(in the rows, 128 means zero)
Each name stands for a flat space through zero: a line, a plane or more. A row that begins with a name and a colon came from that space; any other row is followed by the name of the space it lies nearest, among the names in its block.
j804j202: 118, 107, 116, 154, 126, 137, 121, 142, 157, 117, 120, 141, 157, 119, 133, 111, 114, 141, 142, 117, 177, 119, 127, 123, 138, 150, 119
j626j552: 108, 122, 162, 143, 127, 164, 130, 127, 140, 153, 155, 125, 140, 109, 131, 126, 109, 130, 146, 150, 120, 121, 110, 96, 156, 152, 116
j804j202: 131, 108, 109, 110, 91, 155, 157, 118, 138, 85, 119, 106, 146, 101, 110, 117, 148, 117, 136, 141, 156, 93, 116, 136, 142, 154, 131
j626j552: 110, 129, 90, 104, 106, 123, 129, 132, 142, 112, 104, 118, 140, 124, 96, 135, 148, 128, 117, 124, 126, 114, 127, 146, 109, 114, 134
j626j552: 128, 128, 132, 104, 110, 124, 153, 121, 142, 140, 117, 135, 132, 127, 93, 146, 157, 141, 112, 133, 112, 123, 148, 134, 121, 121, 130
j185j20: 129, 136, 129, 148, 135, 137, 109, 138, 128, 129, 150, 108, 125, 131, 132, 104, 82, 115, 167, 140, 130, 140, 75, 120, 136, 124, 103
j152j506: 116, 130, 106, 135, 142, 113, 132, 117, 129, 129, 137, 143, 122, 129, 140, 132, 120, 134, 131, 118, 125, 138, 125, 132, 139, 116, 140
j804j202: 126, 119, 135, 106, 99, 139, 145, 121, 146, 118, 109, 123, 151, 118, 109, 126, 152, 129, 120, 135, 121, 119, 138, 139, 135, 126, 133
j185j20: 119, 116, 108, 136, 144, 147, 185, 118, 125, 134, 169, 138, 96, 109, 98, 156, 129, 151, 146, 148, 142, 115, 97, 114, 161, 131, 114
j853j629: 70, 130, 60, 133, 162, 138, 121, 105, 95, 98, 150, 115, 115, 113, 162, 138, 114, 106, 128, 117, 116, 120, 83, 133, 160, 115, 162
j626j552: 134, 123, 127, 107, 124, 157, 128, 152, 101, 99, 106, 100, 108, 119, 122, 142, 161, 118, 107, 138, 130, 109, 128, 145, 116, 103, 127
j152j506: 103, 121, 96, 122, 120, 128, 136, 159, 164, 142, 106, 139, 138, 129, 65, 152, 145, 162, 122, 124, 145, 118, 128, 137, 104, 105, 106
j185j20: 131, 134, 115, 123, 106, 126, 132, 133, 142, 130, 139, 124, 115, 110, 116, 131, 123, 131, 142, 140, 132, 114, 127, 119, 111, 134, 121
j185j20: 132, 119, 116, 115, 135, 119, 169, 117, 132, 131, 116, 136, 138, 152, 70, 142, 152, 145, 117, 123, 133, 134, 118, 144, 136, 125, 117
j152j506: 132, 119, 115, 125, 126, 133, 135, 124, 120, 100, 123, 125, 123, 117, 147, 126, 138, 123, 124, 125, 141, 120, 133, 140, 138, 123, 142
j853j629: 134, 118, 119, 123, 123, 128, 152, 113, 127, 108, 131, 138, 121, 112, 146, 132, 143, 132, 124, 127, 137, 122, 144, 136, 147, 125, 147
j853j629: 130, 126, 161, 131, 126, 134, 128, 132, 143, 153, 123, 131, 150, 142, 105, 124, 125, 136, 129, 133, 120, 138, 127, 120, 132, 136, 110
j853j629: 121, 126, 143, 132, 145, 125, 141, 138, 135, 161, 131, 161, 110, 127, 124, 163, 148, 161, 106, 125, 121, 133, 166, 120, 126, 111, 130
j804j202: 132, 130, 142, 107, 108, 117, 130, 113, 143, 125, 101, 125, 162, 143, 117, 113, 140, 122, 120, 123, 102, 147, 134, 152, 135, 110, 136
j152j506: 112, 114, 139, 138, 146, 151, 122, 131, 119, 124, 119, 122, 152, 137, 127, 124, 129, 124, 119, 123, 138, 125, 115, 125, 146, 144, 125
j626j552: 118, 117, 95, 139, 140, 123, 159, 133, 144, 130, 142, 156, 106, 114, 118, 152, 133, 161, 134, 125, 152, 125, 132, 130, 141, 108, 127
j853j629: 122, 123, 126, 123, 111, 147, 134, 134, 133, 122, 135, 125, 116, 98, 137, 138, 138, 130, 128, 140, 134, 104, 140, 117, 126, 135, 134
j185j20: 151, 131, 134, 117, 90, 120, 102, 148, 140, 108, 107, 131, 116, 99, 172, 123, 146, 124, 116, 125, 141, 109, 190, 133, 90, 123, 148
j185j20: 111, 120, 112, 120, 138, 132, 161, 111, 122, 132, 134, 140, 124, 125, 107, 153, 151, 140, 112, 127, 127, 116, 132, 124, 143, 140, 138
j804j202: 168, 124, 161, 134, 93, 122, 123, 124, 155, 116, 125, 126, 151, 122, 152, 85, 108, 119, 158, 134, 143, 138, 136, 131, 135, 139, 121
j804j202: 176, 144, 139, 130, 108, 98, 106, 114, 122, 103, 133, 112, 125, 136, 173, 79, 93, 96, 160, 127, 124, 152, 118, 142, 122, 123, 132
j626j552: 135, 138, 103, 156, 147, 81, 93, 115, 130, 123, 131, 142, 144, 155, 164, 93, 84, 116, 146, 96, 146, 155, 121, 131, 121, 144, 136
j626j552: 145, 129, 142, 116, 130, 144, 138, 136, 102, 117, 130, 114, 98, 120, 134, 140, 145, 122, 119, 142, 120, 121, 131, 133, 127, 111, 128
j185j20: 132, 117, 124, 140, 139, 142, 112, 135, 111, 93, 119, 117, 131, 124, 167, 111, 122, 113, 130, 120, 150, 127, 121, 139, 142, 123, 136
j185j20: 154, 132, 145, 111, 97, 115, 140, 136, 155, 138, 111, 128, 137, 137, 88, 123, 138, 139, 133, 137, 122, 136, 138, 140, 108, 113, 109
j152j506: 125, 120, 108, 150, 144, 139, 132, 143, 132, 119, 141, 122, 123, 130, 115, 119, 101, 135, 157, 132, 156, 133, 82, 130, 143, 118, 102
j804j202: 136, 124, 153, 121, 121, 132, 143, 116, 135, 136, 122, 128, 148, 139, 109, 122, 135, 129, 126, 133, 117, 136, 126, 130, 141, 135, 122
j853j629: 144, 122, 152, 105, 98, 152, 152, 127, 136, 118, 119, 106, 137, 120, 99, 122, 144, 123, 135, 152, 117, 123, 114, 139, 140, 116, 115
j804j202: 166, 143, 143, 136, 108, 87, 110, 120, 144, 136, 137, 145, 121, 127, 166, 104, 106, 124, 145, 121, 130, 142, 163, 121, 105, 140, 136
j853j629: 138, 114, 157, 116, 110, 160, 157, 126, 137, 118, 124, 115, 140, 117, 111, 122, 142, 129, 135, 149, 124, 127, 114, 137, 159, 115, 117
j185j20: 136, 125, 129, 149, 161, 122, 108, 137, 103, 115, 125, 136, 116, 139, 172, 123, 120, 124, 120, 110, 144, 141, 136, 135, 133, 118, 137
j185j20: 110, 111, 140, 119, 118, 165, 164, 113, 129, 124, 144, 133, 122, 90, 138, 149, 154, 136, 119, 147, 121, 104, 141, 116, 165, 135, 146
j152j506: 103, 115, 148, 148, 147, 179, 107, 158, 119, 128, 130, 111, 132, 116, 139, 130, 119, 126, 130, 139, 139, 117, 104, 115, 146, 125, 112
j152j506: 106, 104, 121, 111, 100, 161, 144, 128, 152, 99, 99, 118, 167, 107, 114, 123, 156, 130, 120, 132, 139, 110, 127, 146, 153, 120, 136
j626j552: 83, 125, 121, 135, 117, 158, 122, 127, 151, 143, 147, 119, 149, 103, 118, 127, 108, 126, 147, 144, 121, 110, 98, 102, 145, 149, 122
j853j629: 161, 128, 106, 124, 114, 128, 118, 133, 109, 70, 120, 92, 118, 126, 148, 93, 114, 97, 152, 130, 153, 126, 95, 155, 124, 115, 124
j853j629: 109, 120, 144, 135, 154, 141, 141, 118, 126, 141, 129, 133, 149, 147, 115, 129, 124, 134, 127, 127, 111, 152, 101, 134, 168, 111, 122
j152j506: 82, 96, 125, 139, 158, 188, 109, 179, 117, 115, 91, 120, 144, 120, 117, 156, 162, 143, 88, 119, 165, 97, 133, 128, 131, 124, 120
j152j506: 115, 124, 142, 112, 122, 121, 133, 106, 134, 139, 104, 137, 168, 145, 112, 130, 153, 127, 98, 115, 111, 129, 153, 131, 131, 152, 145
j626j552: 148, 139, 147, 145, 139, 122, 128, 113, 113, 137, 168, 129, 101, 123, 165, 116, 95, 117, 155, 140, 117, 143, 113, 112, 145, 133, 127
j853j629: 111, 122, 98, 121, 130, 128, 148, 96, 119, 103, 136, 129, 131, 116, 146, 128, 134, 118, 126, 122, 124, 123, 120, 137, 158, 131, 157
j626j552: 116, 118, 149, 157, 151, 171, 151, 134, 121, 146, 182, 136, 90, 93, 152, 147, 108, 144, 153, 157, 135, 119, 107, 94, 170, 130, 115
j152j506: 150, 136, 179, 116, 108, 139, 116, 123, 118, 139, 126, 110, 135, 129, 136, 116, 132, 108, 122, 143, 106, 123, 143, 114, 117, 155, 126
j804j202: 141, 130, 135, 116, 98, 123, 112, 129, 144, 105, 107, 115, 146, 123, 148, 100, 125, 114, 138, 128, 119, 140, 130, 153, 128, 98, 135
j804j202: 117, 135, 140, 144, 178, 124, 130, 125, 101, 165, 146, 138, 115, 160, 111, 149, 119, 136, 117, 122, 112, 146, 110, 113, 135, 133, 115
119, 155, 129, 124, 117, 100, 121, 116, 146, 166, 157, 147, 103, 114, 147, 139, 110, 136, 141, 136, 81, 145, 144, 115, 118, 101, 141 : j152j506
112, 124, 124, 133, 135, 135, 126, 134, 135, 134, 126, 131, 136, 129, 119, 133, 127, 135, 127, 127, 130, 128, 121, 126, 133, 124, 123 : j152j506
146, 127, 156, 137, 114, 167, 112, 163, 125, 112, 142, 104, 98, 94, 163, 118, 111, 121, 155, 158, 135, 121, 113, 124, 133, 96, 110 : j804j202
110, 117, 108, 124, 137, 139, 139, 115, 116, 109, 121, 122, 141, 128, 124, 131, 141, 121, 117, 121, 136, 117, 118, 134, 145, 141, 140 : j185j20
101, 102, 140, 133, 127, 175, 158, 109, 134, 113, 142, 126, 149, 98, 144, 126, 133, 128, 136, 143, 131, 117, 109, 122, 192, 136, 139 : j853j629
145, 140, 128, 160, 159, 112, 109, 146, 115, 142, 156, 138, 90, 136, 155, 126, 90, 134, 151, 126, 140, 148, 115, 117, 120, 113, 111 : j185j20
130, 130, 112, 137, 129, 115, 141, 109, 139, 124, 147, 131, 133, 131, 128, 110, 100, 127, 159, 129, 129, 145, 95, 132, 152, 123, 124 : j152j506
136, 128, 130, 135, 124, 125, 110, 133, 133, 112, 119, 119, 140, 132, 147, 103, 110, 117, 143, 124, 133, 142, 114, 142, 134, 112, 126 : j804j202
183, 131, 138, 135, 93, 85, 115, 97, 149, 96, 120, 124, 167, 145, 162, 56, 90, 99, 167, 114, 148, 154, 125, 145, 132, 156, 132 : j804j202
166, 145, 108, 113, 95, 111, 108, 121, 112, 78, 133, 96, 101, 109, 177, 94, 110, 89, 154, 135, 125, 126, 119, 148, 110, 109, 144 : j804j202
141, 134, 110, 123, 124, 125, 113, 122, 111, 91, 120, 91, 140, 145, 127, 92, 106, 94, 149, 127, 130, 137, 77, 150, 130, 122, 120 : j853j629
163, 121, 142, 128, 132, 150, 116, 162, 93, 102, 113, 105, 99, 125, 136, 132, 148, 117, 113, 133, 163, 102, 142, 128, 98, 141, 115 : j152j506
113, 138, 90, 119, 145, 112, 132, 123, 109, 123, 133, 134, 98, 127, 134, 153, 139, 130, 113, 119, 113, 129, 132, 138, 120, 101, 147 : j853j629
121, 109, 133, 113, 130, 131, 139, 103, 117, 107, 92, 130, 173, 145, 125, 124, 165, 118, 89, 106, 135, 120, 153, 142, 144, 161, 154 : j152j506
92, 117, 91, 125, 133, 156, 136, 85, 108, 75, 139, 88, 164, 122, 145, 93, 105, 84, 153, 130, 119, 127, 47, 144, 193, 136, 148 : j853j629
162, 152, 96, 103, 83, 75, 152, 120, 161, 134, 137, 141, 96, 119, 100, 133, 129, 143, 150, 136, 116, 134, 146, 142, 88, 99, 126 : j152j506
67, 112, 110, 154, 179, 146, 117, 127, 122, 137, 128, 147, 151, 136, 145, 143, 122, 140, 111, 105, 130, 137, 114, 124, 168, 122, 142 : j152j506
96, 123, 121, 128, 127, 147, 120, 158, 150, 146, 117, 133, 133, 117, 102, 150, 138, 150, 120, 132, 128, 118, 131, 124, 118, 107, 115 : j152j506
120, 140, 139, 131, 127, 140, 107, 153, 125, 145, 142, 128, 92, 103, 153, 147, 124, 134, 127, 142, 111, 121, 144, 114, 110, 102, 128 : j152j506
92, 134, 90, 154, 182, 108, 99, 141, 114, 144, 129, 147, 120, 152, 135, 145, 111, 140, 116, 98, 135, 142, 119, 125, 119, 117, 131 : j804j202
125, 119, 127, 128, 120, 143, 133, 133, 137, 117, 123, 119, 139, 121, 119, 121, 128, 128, 136, 134, 137, 123, 114, 132, 138, 126, 121 : j152j506
129, 135, 119, 122, 108, 124, 133, 122, 141, 122, 144, 129, 111, 103, 149, 126, 120, 128, 146, 139, 114, 130, 129, 132, 135, 102, 139 : j152j506
123, 138, 117, 124, 133, 94, 117, 116, 134, 140, 116, 145, 140, 148, 130, 127, 129, 131, 115, 107, 114, 145, 147, 136, 115, 123, 142 : j804j202
149, 106, 130, 110, 92, 156, 170, 132, 149, 94, 114, 109, 141, 112, 90, 116, 147, 133, 146, 149, 152, 116, 106, 150, 150, 115, 109 : j185j20
140, 133, 145, 130, 131, 148, 146, 135, 108, 145, 164, 126, 79, 105, 128, 155, 133, 134, 130, 154, 128, 105, 135, 97, 120, 146, 118 : j804j202

Each name stands for a flat space through zero: a line, a plane or more. A row that begins with a name and a colon came from that space; any other row is followed by the name of the space it lies nearest, among the names in its block.
j809-j990: 147, 130, 136, 125, 97, 143, 136, 163, 91, 129, 85, 133, 134, 120, 53, 122, 148, 81, 114, 128, 124, 141, 154, 103, 126, 98, 123
j967-j183: 119, 126, 139, 117, 109, 118, 99, 125, 89, 128, 86, 108, 159, 102, 157, 158, 151, 126, 133, 101, 155, 165, 117, 131, 155, 128, 97
j809-j990: 93, 117, 117, 167, 95, 113, 147, 125, 119, 117, 102, 100, 98, 95, 108, 102, 136, 93, 101, 127, 123, 113, 145, 137, 110, 142, 150
j809-j990: 119, 118, 118, 129, 149, 131, 118, 104, 134, 122, 136, 145, 112, 119, 155, 135, 109, 142, 138, 97, 112, 135, 131, 141, 127, 150, 129
j967-j183: 125, 135, 134, 116, 106, 119, 126, 152, 127, 128, 124, 105, 122, 134, 127, 133, 158, 122, 130, 156, 128, 122, 115, 117, 128, 121, 116
j967-j183: 139, 149, 162, 126, 156, 124, 126, 118, 129, 126, 121, 143, 146, 144, 127, 151, 121, 157, 173, 165, 127, 134, 126, 114, 128, 113, 124
j771-j311: 126, 124, 151, 122, 128, 142, 121, 141, 137, 116, 116, 120, 129, 125, 128, 131, 130, 122, 137, 145, 126, 137, 131, 123, 127, 125, 127
j719-j699: 139, 116, 140, 100, 128, 148, 106, 153, 121, 132, 110, 128, 124, 129, 126, 133, 134, 119, 140, 113, 117, 147, 136, 124, 141, 128, 109
j117-j607: 141, 108, 103, 122, 129, 134, 130, 141, 130, 152, 141, 133, 105, 138, 118, 106, 121, 126, 120, 103, 112, 107, 144, 139, 130, 143, 125
j967-j183: 112, 160, 132, 120, 138, 132, 147, 139, 155, 105, 178, 128, 123, 153, 142, 126, 128, 130, 124, 161, 124, 123, 82, 124, 113, 106, 147
j719-j699: 162, 83, 125, 149, 139, 149, 145, 146, 129, 171, 126, 127, 137, 134, 101, 89, 96, 135, 122, 120, 141, 81, 174, 151, 135, 146, 132
j771-j311: 131, 120, 99, 138, 115, 96, 128, 114, 113, 152, 122, 124, 110, 125, 129, 130, 142, 140, 131, 118, 121, 103, 141, 131, 129, 149, 114
j117-j607: 129, 122, 121, 142, 105, 122, 135, 129, 105, 123, 106, 126, 132, 106, 111, 141, 145, 114, 119, 127, 132, 122, 139, 120, 123, 130, 117
j809-j990: 125, 149, 122, 133, 130, 125, 159, 156, 109, 144, 154, 122, 124, 153, 109, 106, 124, 121, 126, 133, 128, 104, 103, 138, 126, 107, 139
j117-j607: 147, 143, 139, 121, 147, 124, 121, 108, 132, 127, 125, 155, 144, 140, 120, 151, 124, 149, 151, 143, 126, 141, 134, 109, 128, 116, 123
j809-j990: 119, 146, 140, 124, 130, 93, 109, 99, 146, 132, 111, 118, 119, 139, 135, 132, 140, 147, 150, 158, 123, 140, 133, 113, 128, 129, 132
j967-j183: 137, 142, 131, 130, 118, 116, 138, 135, 113, 136, 124, 124, 144, 136, 113, 136, 143, 130, 131, 149, 140, 120, 122, 117, 130, 112, 120
j771-j311: 132, 123, 123, 119, 132, 133, 128, 139, 152, 135, 148, 124, 112, 144, 130, 111, 124, 131, 125, 137, 118, 115, 128, 131, 125, 133, 135
j719-j699: 130, 130, 105, 122, 122, 139, 151, 168, 106, 148, 156, 123, 116, 146, 112, 98, 124, 109, 109, 102, 123, 107, 109, 146, 132, 117, 131
j117-j607: 134, 144, 143, 130, 126, 131, 144, 152, 98, 129, 121, 130, 138, 135, 106, 139, 136, 123, 145, 143, 128, 121, 117, 121, 128, 107, 119
j117-j607: 123, 111, 112, 130, 104, 111, 106, 97, 146, 111, 111, 124, 118, 99, 147, 153, 153, 130, 115, 129, 126, 135, 146, 114, 121, 156, 115
j117-j607: 77, 119, 119, 136, 65, 118, 128, 157, 111, 89, 110, 71, 102, 80, 162, 147, 182, 88, 100, 133, 128, 125, 97, 134, 117, 147, 110
j809-j990: 122, 144, 130, 126, 103, 112, 119, 116, 118, 107, 103, 128, 134, 112, 118, 157, 160, 116, 124, 143, 130, 150, 126, 101, 122, 118, 118
j809-j990: 120, 115, 128, 130, 139, 134, 119, 113, 162, 128, 142, 119, 128, 130, 151, 104, 107, 134, 112, 122, 138, 132, 131, 143, 131, 140, 148
j719-j699: 151, 102, 117, 133, 119, 128, 115, 101, 152, 123, 119, 142, 139, 110, 128, 147, 136, 138, 115, 136, 135, 124, 162, 112, 122, 149, 118
j771-j311: 128, 135, 115, 130, 127, 122, 128, 113, 109, 126, 127, 141, 140, 120, 131, 141, 129, 127, 120, 103, 135, 140, 121, 128, 132, 125, 123
j967-j183: 144, 119, 137, 110, 136, 129, 103, 107, 193, 126, 135, 130, 127, 144, 133, 118, 125, 143, 123, 162, 128, 138, 151, 110, 124, 135, 140
j719-j699: 113, 144, 165, 123, 152, 123, 119, 123, 162, 124, 127, 114, 118, 150, 138, 111, 113, 143, 158, 167, 121, 138, 123, 127, 125, 120, 150
j117-j607: 119, 127, 132, 125, 133, 129, 116, 107, 159, 109, 133, 130, 124, 122, 147, 134, 126, 133, 124, 138, 126, 142, 128, 122, 121, 136, 137
j771-j311: 114, 134, 125, 141, 137, 109, 138, 118, 135, 135, 143, 117, 116, 137, 146, 120, 121, 146, 139, 141, 126, 107, 117, 140, 124, 137, 136
j967-j183: 138, 136, 145, 126, 133, 121, 122, 122, 124, 132, 114, 130, 146, 133, 125, 142, 132, 141, 146, 147, 137, 134, 131, 118, 134, 119, 120
j719-j699: 162, 97, 123, 115, 119, 150, 108, 126, 140, 133, 117, 140, 156, 116, 123, 138, 130, 125, 106, 114, 146, 139, 157, 119, 139, 137, 111
j967-j183: 135, 112, 119, 98, 118, 123, 90, 120, 150, 123, 117, 129, 106, 122, 149, 151, 153, 137, 137, 125, 106, 142, 142, 111, 131, 152, 102
j719-j699: 150, 92, 132, 145, 120, 115, 113, 107, 127, 140, 84, 130, 126, 103, 121, 152, 139, 148, 151, 144, 124, 107, 183, 116, 126, 163, 102
j117-j607: 120, 128, 118, 80, 155, 136, 97, 126, 190, 118, 180, 133, 84, 159, 184, 127, 124, 153, 143, 127, 89, 138, 103, 131, 126, 149, 128
j719-j699: 113, 132, 131, 151, 159, 146, 162, 141, 123, 138, 157, 130, 119, 143, 121, 84, 81, 124, 128, 111, 125, 106, 116, 162, 124, 121, 163
j809-j990: 121, 127, 130, 125, 146, 116, 109, 99, 145, 132, 121, 134, 111, 131, 142, 123, 115, 145, 145, 120, 114, 141, 142, 130, 129, 142, 135
j967-j183: 119, 156, 143, 113, 115, 120, 126, 138, 149, 116, 147, 104, 152, 146, 144, 130, 149, 127, 115, 170, 155, 140, 89, 116, 130, 101, 134
j719-j699: 139, 102, 107, 130, 130, 142, 134, 139, 130, 135, 135, 142, 97, 123, 116, 121, 121, 124, 127, 110, 100, 103, 152, 134, 119, 151, 122
j771-j311: 152, 140, 99, 130, 142, 109, 146, 111, 136, 133, 174, 162, 124, 149, 136, 163, 137, 169, 145, 151, 114, 87, 116, 114, 114, 136, 111
j967-j183: 127, 112, 124, 135, 111, 128, 128, 140, 117, 139, 109, 111, 123, 117, 117, 112, 133, 113, 116, 119, 132, 121, 143, 135, 132, 135, 126
j117-j607: 138, 137, 125, 115, 138, 113, 118, 125, 108, 156, 127, 127, 144, 145, 141, 131, 128, 148, 144, 112, 139, 133, 118, 135, 149, 124, 113
j771-j311: 117, 132, 151, 109, 140, 147, 113, 136, 150, 104, 135, 125, 125, 129, 155, 139, 125, 130, 141, 139, 120, 149, 111, 127, 127, 126, 128
j771-j311: 109, 123, 140, 117, 125, 147, 115, 141, 132, 125, 116, 108, 129, 123, 130, 93, 113, 99, 105, 99, 138, 162, 125, 144, 140, 119, 148
j117-j607: 128, 132, 132, 111, 149, 152, 144, 173, 133, 143, 164, 124, 105, 163, 123, 94, 108, 124, 138, 125, 108, 109, 108, 147, 130, 118, 139
j809-j990: 139, 116, 123, 126, 150, 149, 138, 145, 126, 143, 153, 137, 129, 141, 135, 115, 103, 137, 132, 108, 126, 110, 124, 149, 134, 133, 128
j809-j990: 123, 116, 142, 129, 128, 111, 102, 99, 162, 130, 104, 112, 122, 123, 142, 121, 128, 142, 136, 148, 131, 139, 154, 122, 130, 146, 135
j719-j699: 147, 115, 114, 137, 100, 110, 125, 123, 102, 142, 103, 123, 150, 110, 120, 150, 155, 130, 119, 127, 148, 116, 145, 118, 136, 136, 100
j771-j311: 136, 134, 124, 174, 128, 113, 164, 106, 104, 125, 118, 149, 141, 113, 94, 144, 123, 134, 133, 149, 134, 97, 147, 120, 109, 125, 134
j771-j311: 125, 124, 138, 101, 135, 137, 109, 143, 158, 123, 143, 117, 110, 142, 156, 130, 134, 138, 143, 143, 112, 131, 116, 127, 130, 137, 121
152, 74, 121, 140, 107, 179, 139, 166, 94, 117, 107, 139, 141, 81, 113, 151, 131, 100, 110, 95, 130, 109, 157, 136, 127, 149, 96 : j809-j990
106, 132, 150, 138, 135, 132, 129, 127, 131, 116, 119, 113, 129, 121, 139, 118, 116, 124, 134, 134, 133, 138, 121, 138, 127, 125, 143 : j771-j311
134, 139, 137, 146, 135, 132, 145, 116, 114, 111, 125, 150, 150, 118, 115, 154, 125, 132, 135, 142, 135, 127, 127, 117, 118, 116, 128 : j771-j311
119, 135, 145, 119, 142, 144, 126, 128, 169, 99, 147, 134, 112, 136, 137, 130, 122, 130, 136, 158, 110, 134, 119, 118, 111, 126, 144 : j117-j607
103, 151, 164, 122, 145, 139, 144, 174, 122, 140, 149, 88, 137, 159, 148, 90, 109, 127, 143, 145, 145, 124, 80, 159, 143, 101, 147 : j117-j607
124, 125, 124, 127, 122, 141, 123, 123, 131, 116, 117, 136, 126, 116, 110, 116, 121, 103, 105, 106, 126, 153, 139, 125, 126, 122, 142 : j809-j990
127, 118, 149, 131, 126, 131, 114, 120, 144, 134, 108, 107, 153, 124, 132, 108, 119, 124, 115, 134, 158, 146, 141, 133, 140, 125, 141 : j967-j183
135, 108, 113, 133, 123, 125, 118, 108, 149, 130, 124, 133, 118, 119, 128, 123, 127, 131, 115, 122, 124, 123, 154, 125, 123, 149, 130 : j117-j607
119, 132, 172, 131, 157, 136, 126, 141, 100, 124, 98, 131, 115, 125, 133, 150, 115, 145, 197, 139, 101, 130, 131, 134, 130, 131, 114 : j967-j183
132, 135, 117, 118, 149, 144, 136, 133, 127, 126, 169, 146, 140, 140, 153, 136, 113, 140, 126, 107, 131, 126, 97, 141, 133, 124, 125 : j809-j990
118, 119, 127, 132, 133, 130, 118, 110, 146, 126, 119, 127, 115, 121, 127, 107, 112, 120, 117, 112, 123, 142, 145, 134, 126, 137, 147 : j809-j990
127, 130, 126, 115, 149, 131, 110, 104, 147, 122, 139, 144, 129, 132, 152, 134, 114, 143, 133, 111, 124, 150, 125, 130, 132, 134, 132 : j809-j990
146, 108, 168, 110, 141, 129, 97, 133, 171, 145, 98, 111, 114, 145, 125, 117, 127, 151, 168, 177, 115, 126, 168, 115, 133, 143, 123 : j719-j699
120, 132, 184, 133, 142, 183, 135, 146, 144, 79, 112, 136, 153, 112, 107, 127, 104, 96, 125, 152, 136, 165, 129, 119, 116, 97, 156 : j771-j311
128, 142, 137, 128, 137, 155, 150, 150, 125, 104, 143, 150, 119, 132, 101, 132, 120, 110, 131, 138, 108, 127, 118, 119, 110, 108, 139 : j117-j607
140, 140, 137, 126, 153, 143, 131, 110, 146, 111, 139, 164, 135, 136, 112, 138, 109, 134, 136, 137, 118, 142, 135, 112, 116, 115, 142 : j117-j607
143, 132, 139, 136, 146, 127, 134, 117, 137, 135, 127, 143, 136, 140, 111, 126, 114, 143, 143, 148, 128, 120, 144, 121, 124, 122, 136 : j967-j183
193, 107, 124, 127, 94, 151, 138, 157, 101, 144, 88, 155, 159, 120, 34, 137, 152, 96, 105, 141, 137, 118, 186, 87, 125, 106, 106 : j771-j311
138, 146, 136, 126, 134, 137, 158, 181, 71, 158, 133, 125, 139, 153, 97, 113, 123, 118, 145, 117, 131, 109, 106, 142, 142, 97, 120 : j117-j607
132, 97, 121, 133, 116, 157, 123, 130, 126, 106, 121, 136, 140, 92, 140, 147, 128, 113, 105, 102, 135, 135, 140, 132, 126, 145, 116 : j809-j990
128, 115, 125, 139, 106, 135, 137, 141, 115, 116, 120, 119, 137, 105, 129, 145, 145, 117, 116, 134, 138, 115, 128, 126, 123, 134, 114 : j809-j990
115, 131, 100, 153, 122, 110, 145, 101, 128, 112, 141, 142, 108, 112, 131, 143, 133, 132, 120, 127, 114, 108, 128, 126, 107, 144, 133 : j719-j699
109, 160, 130, 135, 132, 127, 163, 159, 86, 116, 149, 132, 115, 136, 126, 147, 136, 125, 152, 135, 110, 108, 83, 134, 118, 109, 121 : j967-j183
121, 156, 140, 106, 119, 109, 125, 149, 144, 140, 141, 98, 124, 164, 128, 108, 147, 129, 131, 166, 133, 128, 101, 120, 133, 105, 135 : j719-j699
